Below is a small trained network, with its code and all its weights. Each question gives an input and a target symbol and asks what happens when units are switched off, that is, made to give their printed mean instead of their output.

import numpy as np


def w(rows, s, z=0):
    codes = np.array(rows[::2]) - 128.0
    scale = np.full(codes.shape[1], s)
    scale[-1] = z or s
    return codes * scale


def f(y):
    return y / 2 * (1 + np.tanh(0.7978845608 * (y + 0.044715 * y**3)))


def softmax(a):
    e = np.exp(a - a.max(-1, keepdims=True))
    return e / e.sum(-1, keepdims=True)


def log_softmax(a):
    a = a - a.max(-1, keepdims=True)
    return a - np.log(np.exp(a).sum(-1, keepdims=True))


def net(x, mask):
    ids = ['ΓΛΞΠΣαζηθμφω'.index(c) for c in x.split()]
    T = len(ids)
    res = E[ids] + P[:T]
    r = res
    for j in range(2):
        rows = slice(3 * j, 3 * j + 3)
        q, k, v = (r @ M[0][rows].T for M in (Q, K, V))
        z = softmax(np.where(np.tri(T) > 0, q @ k.T / 3**0.5, -1e9)) @ v
        o = O[0][rows]
        res = res + np.where(mask[j], z, o[:, -1]) @ o[:, :-1]
    y = f(res @ A[0][:, :-1].T + A[0][:, -1])
    res = res + np.where(mask[2:26], y, B[0][:, -1]) @ B[0][:, :-1]
    return log_softmax(res[-1] @ U[:, :-1].T + U[:, -1])


Q, K, V, O, A, B = {}, {}, {}, {}, {}, {}
E = w([
[98,107,117,226,231,144],'Γ',
[115,107,170,153,178,216],'Λ',
[154,127,110,106,160,119],'Ξ',
[92,189,67,148,190,136],'Π',
[170,248,205,208,134,184],'Σ',
[146,119,129,176,135,143],'α',
[185,119,80,41,160,129],'ζ',
[118,73,93,25,155,187],'η',
[196,159,199,53,174,108],'θ',
[196,125,94,133,133,74],'μ',
[141,44,169,62,158,121],'φ',
[200,112,34,179,203,188],'ω',
],0.011)
P = w([
[58,166,109,129,134,2],'0',
[126,164,155,116,197,181],'1',
[154,162,156,109,186,161],'2',
[157,149,158,115,174,157],'3',
[159,147,159,126,163,163],'4',
[166,142,154,129,158,159],'5',
[167,138,157,150,150,162],'6',
[163,120,159,148,147,169],'7',
[164,112,155,149,138,171],'8',
[170,108,145,155,134,170],'9',
[164,114,151,148,135,172],'10',
[157,114,167,150,137,175],'11',
],0.0092)
Q[0] = w([
[113,146,6,138,62,103],'head 1',
[157,111,172,79,131,172],'head 1',
[64,116,93,73,28,56],'head 1',
[197,121,169,141,204,150],'head 2',
[253,114,102,137,205,164],'head 2',
[204,119,148,134,207,255],'head 2',
],0.0083)
K[0] = w([
[59,170,178,93,189,74],'head 1',
[186,102,69,165,123,169],'head 1',
[110,189,170,111,189,158],'head 1',
[29,145,87,119,110,70],'head 2',
[1,181,87,178,80,52],'head 2',
[16,141,95,155,111,20],'head 2',
],0.0084)
V[0] = w([
[144,72,133,204,119,103],'head 1',
[88,151,254,129,104,134],'head 1',
[157,102,78,186,122,112],'head 1',
[62,17,100,47,89,91],'head 2',
[90,115,206,156,75,105],'head 2',
[53,97,50,198,126,153],'head 2',
],0.0099)
O[0] = w([
[162,164,145,90,208,69,108],'head 1',
[44,91,255,102,122,131,36],'head 1',
[173,182,92,91,184,112,154],'head 1',
[146,81,100,208,88,62,1],'head 2',
[177,31,172,161,200,93,73],'head 2',
[38,139,104,129,193,71,163],'head 2',
],0.009,0.005)
A[0] = w([
[151,181,200,217,164,142,109],'neuron 1',
[82,75,120,82,135,139,166],'neuron 2',
[175,129,48,146,163,133,169],'neuron 3',
[106,28,85,63,151,94,176],'neuron 4',
[167,149,93,97,66,41,173],'neuron 5',
[139,161,78,126,157,185,185],'neuron 6',
[115,158,153,186,205,98,159],'neuron 7',
[116,128,184,103,93,161,177],'neuron 8',
[172,92,78,131,224,112,128],'neuron 9',
[151,105,115,147,143,181,127],'neuron 10',
[202,43,194,157,72,94,147],'neuron 11',
[157,153,142,175,227,118,151],'neuron 12',
[94,185,81,114,167,127,109],'neuron 13',
[128,68,141,91,81,161,254],'neuron 14',
[151,111,89,129,60,196,158],'neuron 15',
[159,117,157,66,108,118,193],'neuron 16',
[99,136,92,220,123,101,190],'neuron 17',
[118,140,67,173,182,183,170],'neuron 18',
[164,55,176,166,172,67,187],'neuron 19',
[2,21,96,85,85,154,216],'neuron 20',
[33,139,124,130,132,14,90],'neuron 21',
[7,144,166,184,123,191,217],'neuron 22',
[146,143,107,119,117,179,158],'neuron 23',
[152,96,50,59,123,150,147],'neuron 24',
],0.0076,0.0044)
B[0] = w([
[156,15,150,137,90,94,189],'neuron 1',
[180,135,140,162,104,49,136],'neuron 2',
[104,109,129,88,63,156,215],'neuron 3',
[131,18,107,202,101,60,137],'neuron 4',
[152,106,153,150,106,249,141],'neuron 5',
[122,144,153,119,69,91,254],'neuron 6',
[161,64,147,59,135,57,168],'neuron 7',
[75,183,132,168,154,129,159],'neuron 8',
[111,58,120,56,117,216,182],'neuron 9',
[96,127,214,102,98,116,161],'neuron 10',
[163,194,162,79,255,140,137],'neuron 11',
[105,72,174,75,128,98,207],'neuron 12',
[134,149,129,95,130,100,190],'neuron 13',
[190,214,167,198,127,92,155],'neuron 14',
[115,213,173,163,104,117,158],'neuron 15',
[195,177,109,184,173,144,153],'neuron 16',
[182,84,49,168,123,122,160],'neuron 17',
[140,111,111,54,56,125,229],'neuron 18',
[173,90,239,149,166,192,134],'neuron 19',
[130,177,146,238,159,106,138],'neuron 20',
[28,122,126,130,161,222,124],'neuron 21',
[84,135,120,192,162,35,174],'neuron 22',
[93,179,157,138,49,133,190],'neuron 23',
[140,127,171,181,109,189,180],'neuron 24',
],0.0051,0.0095)
U = w([
[83,89,77,100,208,69,2],'Γ',
[59,93,195,151,125,79,93],'Λ',
[98,88,79,132,103,232,194],'Ξ',
[45,109,84,144,161,116,26],'Π',
[106,160,197,95,208,185,76],'Σ',
[93,46,121,109,179,96,125],'α',
[57,167,95,253,92,195,144],'ζ',
[154,122,45,212,152,112,165],'η',
[166,194,208,154,98,48,253],'θ',
[174,93,117,66,52,121,97],'μ',
[178,109,113,217,244,155,141],'φ',
[28,224,56,111,131,108,114],'ω',
],0.0058,0.0026)

Each question gives the input, a string of symbols that net reads in full, and the target symbol t.
The units are the heads (3 rows each of Q, K, V and O) and the neurons (one row each of A and B). Each row of codes is followed by its name. A weight is (code - 128) times the scale printed after its matrix; where a second scale follows, it is the last column's (O, A, B and U).
mask holds one flag per unit, heads first, then neurons. A switched-off unit (its flag False) gives its mean, the last column of its rows in O or B, instead of its output. The means were averaged over made-up inputs and are rounded, as every weight is.
A unit's drop is (log p(t) with every unit on - log p(t) with that unit switched off) / (log p(t) with every unit on - log p(t) with every unit switched off).
The circuit of an input: a set's keep is (log p(t) with only the set's units on - log p(t) with every unit switched off) / (log p(t) with every unit on - log p(t) with every unit switched off). Starting from the 12 units with the biggest drops (on a tie, the unit counted first), units are removed one at a time, each time the one whose removal leaves the highest keep (on an exact tie, the one counted first), for as long as the keep stays at least 0.8.
circuit, biggest first: the units of the circuit, biggest drop first
top k neurons: the k neurons with the biggest drops, biggest first
which heads matter: for each layer, one digit per head in row order, 1 if its drop is at least 0.15 and else 0, layers parted by /
drop of u: that unit's drop, to one decimal
input Σ ω Σ Σ α Σ θ Λ, target Σ: circuit, biggest first : head 2
input ζ θ Λ, target ζ: which heads matter : 11
input Σ ω Γ α Σ Σ ω ζ φ φ, target Σ: circuit, biggest first : head 2; neuron 1
input ω Π Λ η, target ω: circuit, biggest first : head 2; neuron 1
input Σ Σ Σ Λ μ, target Σ: circuit, biggest first : head 2; head 1
input Σ φ Γ Π Σ Σ Σ Σ Σ α η ω, target Σ: circuit, biggest first : head 2; head 1
input φ Σ Γ, target φ: circuit, biggest first : head 2; neuron 19
input Σ Σ η μ, target Σ: which heads matter : 01
input θ φ η Σ Σ η Σ η Π φ, target θ: which heads matter : 11
input θ ω Σ α η η, target θ: which heads matter : 01
input φ θ η, target φ: which heads matter : 11
input φ Σ μ ζ η Σ ω Σ Σ Σ α θ, target φ: which heads matter : 01
input Σ ω μ ω Γ Σ Σ Λ Σ η, target Σ: which heads matter : 01
input φ Σ Λ Σ φ μ μ ζ, target φ: top neuron : neuron 11
input ω η ω, target μ: which heads matter : 10
input ω μ Λ, target ω: which heads matter : 01
input Σ η Σ φ φ ω Σ Ξ, target Σ: drop of head 2 : 0.8
input φ Σ ω η θ φ Γ, target φ: drop of neuron 11 : 0.3
input φ Σ Σ θ η, target φ: drop of head 2 : 0.6
input ω ω Σ, target ω: circuit, biggest first : head 2
input θ Σ ω θ θ η Π Σ Σ Σ φ, target θ: top 2 neurons : neuron 14; neuron 9
